Below are the code and all the weights of a small trained network. Each question names an input and a class and asks about switching units off, where a switched-off unit gives its printed mean instead of its output.

import numpy as np


def w(rows, s, z=0):
    codes = np.array(rows[::2]) - 128.0
    scale = np.full(codes.shape[1], s)
    scale[-1] = z or s
    return codes * scale


def norm(h):
    return h / np.sqrt((h * h).mean(-1, keepdims=True) + 1e-5)


def f(y):
    return np.maximum(y, 0)


def log_softmax(a):
    a = a - a.max(-1, keepdims=True)
    return a - np.log(np.exp(a).sum(-1, keepdims=True))


def net(x, mask):
    res = np.array(x, float).reshape(1, 6) / 4 @ E
    u = 0
    for l in range(2):
        y = f(norm(res) @ A[l][:, :-1].T + A[l][:, -1])
        res = res + np.where(mask[u : u + 16], y, B[l][:, -1]) @ B[l][:, :-1]
        u += 16
    return log_softmax(norm(res)[-1] @ U[:, :-1].T + U[:, -1])


A, B = {}, {}
E = w([
[43,203,85,153,83,181,106,188,148,117,222,103],'x0',
[94,166,59,90,212,149,93,134,135,113,56,150],'x1',
[107,129,121,254,156,55,2,102,140,113,105,177],'x2',
[193,99,35,222,63,176,128,181,191,208,88,105],'x3',
[109,85,141,180,242,155,148,75,105,187,167,88],'x4',
[59,99,180,125,148,81,141,253,122,164,96,101],'x5',
],0.007)
A[0] = w([
[167,115,211,77,181,42,158,76,127,83,91,139,113],'0.n0',
[127,163,179,40,134,172,198,96,128,87,143,100,119],'0.n1',
[91,146,187,145,155,77,49,97,152,92,148,145,143],'0.n2',
[164,121,131,130,111,96,130,110,125,148,106,141,82],'0.n3',
[107,142,158,199,125,82,67,116,119,69,130,147,28],'0.n4',
[91,92,180,150,253,142,157,93,126,102,218,145,106],'0.n5',
[159,124,241,152,62,80,136,111,74,107,226,143,49],'0.n6',
[125,141,103,98,117,126,127,24,114,66,160,133,24],'0.n7',
[133,155,133,215,126,106,91,82,111,46,83,126,41],'0.n8',
[43,112,191,121,131,76,140,174,112,127,127,141,77],'0.n9',
[144,122,123,125,54,102,121,163,119,41,99,156,2],'0.n10',
[104,182,111,74,203,142,85,127,97,77,87,138,91],'0.n11',
[34,215,138,127,143,116,136,134,119,58,254,142,96],'0.n12',
[159,128,129,145,151,81,170,89,108,76,85,120,46],'0.n13',
[117,150,162,50,74,77,87,133,131,34,122,159,98],'0.n14',
[146,137,107,140,75,135,99,35,131,106,158,126,36],'0.n15',
],0.0086,0.0034)
B[0] = w([
[100,64,151,123,84,202,34,132,98,98,116,112,246],'0.n0',
[116,83,109,112,125,45,144,172,94,180,199,207,250],'0.n1',
[104,78,114,106,128,64,164,169,54,136,173,174,222],'0.n2',
[103,119,163,153,99,163,112,135,138,132,111,132,159],'0.n3',
[179,101,85,121,95,75,110,137,147,187,171,150,195],'0.n4',
[116,247,148,112,104,118,157,83,101,198,121,65,233],'0.n5',
[69,103,94,143,152,89,158,62,236,62,111,113,222],'0.n6',
[164,182,181,133,186,137,108,166,132,72,149,157,192],'0.n7',
[146,95,95,107,117,60,129,160,127,170,175,168,196],'0.n8',
[183,167,187,133,198,105,100,195,149,90,136,141,198],'0.n9',
[117,193,162,121,118,149,131,123,185,235,105,103,190],'0.n10',
[71,131,78,121,153,102,133,90,195,75,98,145,223],'0.n11',
[123,47,140,108,93,209,35,115,96,109,107,107,254],'0.n12',
[136,124,141,116,121,177,76,131,162,156,132,118,164],'0.n13',
[102,248,154,109,123,138,162,76,84,196,123,59,239],'0.n14',
[125,174,194,166,164,149,135,166,126,101,158,171,188],'0.n15',
],0.013,0.0068)
A[1] = w([
[174,51,190,120,85,136,121,72,98,113,17,157,39],'1.n0',
[219,166,156,130,189,133,145,118,131,62,154,205,72],'1.n1',
[153,99,111,9,127,156,245,151,93,111,163,154,45],'1.n2',
[211,140,172,115,193,102,138,219,143,79,88,85,68],'1.n3',
[110,143,144,129,107,108,124,118,111,116,154,135,189],'1.n4',
[96,88,131,167,113,91,166,79,219,33,114,82,68],'1.n5',
[94,96,82,160,60,199,83,156,108,77,150,70,53],'1.n6',
[183,218,124,113,53,101,135,102,125,108,76,95,105],'1.n7',
[135,102,145,155,70,93,200,99,148,86,146,98,48],'1.n8',
[151,185,115,165,149,136,153,62,73,183,119,40,15],'1.n9',
[203,127,54,245,81,174,169,166,138,127,70,123,48],'1.n10',
[103,97,163,121,137,71,134,169,135,128,99,132,144],'1.n11',
[143,144,100,131,95,191,103,97,137,121,167,150,133],'1.n12',
[103,126,95,87,135,169,76,154,92,195,117,160,154],'1.n13',
[84,154,12,83,183,96,167,98,160,29,36,147,4],'1.n14',
[112,109,131,183,200,122,136,85,98,147,158,105,120],'1.n15',
],0.012,0.0027)
B[1] = w([
[133,118,107,103,124,169,63,190,175,122,135,131,160],'1.n0',
[144,173,113,179,137,154,155,163,110,98,145,62,156],'1.n1',
[146,125,74,177,112,42,69,123,125,137,136,167,198],'1.n2',
[140,166,158,179,157,129,119,136,112,88,141,100,158],'1.n3',
[160,73,58,146,141,165,208,156,119,122,4,114,198],'1.n4',
[112,88,162,144,167,145,171,117,159,149,154,139,166],'1.n5',
[181,112,133,111,147,154,75,121,158,123,106,175,180],'1.n6',
[108,174,107,138,160,132,121,116,132,178,110,128,169],'1.n7',
[107,111,137,140,158,124,137,109,174,138,130,128,163],'1.n8',
[100,194,135,139,131,126,119,118,137,164,91,147,165],'1.n9',
[69,107,148,50,135,107,150,77,35,76,126,120,203],'1.n10',
[165,182,69,152,121,185,157,93,114,96,163,137,191],'1.n11',
[139,125,161,144,147,132,120,184,135,124,112,75,178],'1.n12',
[160,102,159,156,109,131,164,112,163,123,137,115,255],'1.n13',
[96,63,186,163,125,139,185,109,204,148,182,107,159],'1.n14',
[129,167,114,78,68,118,130,165,185,140,111,148,168],'1.n15',
],0.018,0.0095)
U = w([
[182,67,29,160,81,2,126,135,112,167,174,194,169],'0',
[60,80,153,27,105,115,129,68,36,79,91,109,162],'1',
[104,223,134,102,87,120,133,112,182,249,60,113,143],'2',
[174,31,155,99,105,213,23,157,179,106,102,129,137],'3',
[77,51,153,179,164,126,213,76,251,119,169,125,133],'4',
[181,203,139,211,169,140,149,174,95,54,159,90,145],'5',
[143,95,156,156,160,143,154,95,112,168,127,179,85],'6',
[141,107,113,163,188,169,131,83,92,175,127,194,2],'7',
],0.012,0.0063)

Each question gives the input, the list of numbers given to net, and the class t.
The units are the neurons (one row each of A and B). Each row of codes is followed by its name. A weight is (code - 128) times the scale printed after its matrix; where a second scale follows, it is the last column's (A, B and U).
mask holds one flag per neuron, layer by layer. A switched-off neuron (its flag False) gives its mean, the last column of its row in B, instead of its output. The means were averaged over made-up inputs and are rounded, as every weight is.
A unit's drop is (log p(t) with every unit on - log p(t) with that unit switched off) / (log p(t) with every unit on - log p(t) with every unit switched off).
The circuit of an input: a set's keep is (log p(t) with only the set's units on - log p(t) with every unit switched off) / (log p(t) with every unit on - log p(t) with every unit switched off). Starting from the 12 units with the biggest drops (on a tie, the unit counted first), units are removed one at a time, each time the one whose removal leaves the highest keep (on an exact tie, the one counted first), for as long as the keep stays at least 0.8.
units of the circuit, in order: the units of the circuit, biggest drop first
top k neurons: the k neurons with the biggest drops, biggest first
k most important neurons of layer l: the k neurons of layer l with the biggest drops, biggest first
input [1,-8,1,2,-5,8], class 4: top 2 neurons -> [0.n6, 1.n5]
input [1,-7,-2,-4,7,7], class 2: units of the circuit, in order -> [0.n5]
input [3,0,7,5,7,8], class 5: 3 most important neurons of layer 0 -> [0.n14, 0.n9, 0.n1]
input [-7,-4,4,7,6,2], class 1: top 3 neurons -> [1.n10, 0.n12, 0.n0]
input [-2,-7,7,-7,-4,3], class 0: top 2 neurons -> [0.n4, 0.n2]
input [-6,3,5,-4,4,-6], class 3: 4 most important neurons of layer 0 -> [0.n0, 0.n13, 0.n1, 0.n9]
input [-4,-2,4,3,3,0], class 0: top 4 neurons -> [0.n12, 0.n8, 0.n14, 0.n0]
input [5,2,-6,4,4,-6], class 0: 3 most important neurons of layer 0 -> [0.n0, 0.n9, 0.n1]
input [-1,-2,-4,1,-3,6], class 5: units of the circuit, in order -> [0.n9, 1.n3]
input [-5,6,5,7,3,5], class 1: top 4 neurons -> [1.n10, 0.n6, 0.n11, 0.n1]
input [3,-3,-5,2,5,6], class 5: top 4 neurons -> [0.n9, 0.n14, 1.n3, 0.n2]
input [-6,8,6,-7,5,3], class 4: 3 most important neurons of layer 1 -> [1.n14, 1.n10, 1.n13]
input [6,0,5,-2,2,2], class 3: top 2 neurons -> [0.n12, 0.n1]
input [8,-4,5,-8,7,4], class 1: top 4 neurons -> [0.n12, 0.n5, 0.n2, 0.n14]
input [0,6,-8,2,-5,-5], class 0: units of the circuit, in order -> [1.n2]
input [3,-4,-5,-4,-7,-1], class 2: 2 most important neurons of layer 0 -> [0.n14, 0.n10]
input [3,-4,-1,6,-8,-8], class 2: 4 most important neurons of layer 0 -> [0.n10, 0.n9, 0.n1, 0.n2]
input [-4,3,-4,7,2,0], class 1: top 2 neurons -> [1.n10, 0.n12]
input [-8,-1,-8,5,-7,-6], class 0: 3 most important neurons of layer 0 -> [0.n12, 0.n1, 0.n5]
input [6,-7,-7,2,-1,4], class 0: top neuron -> [1.n2]
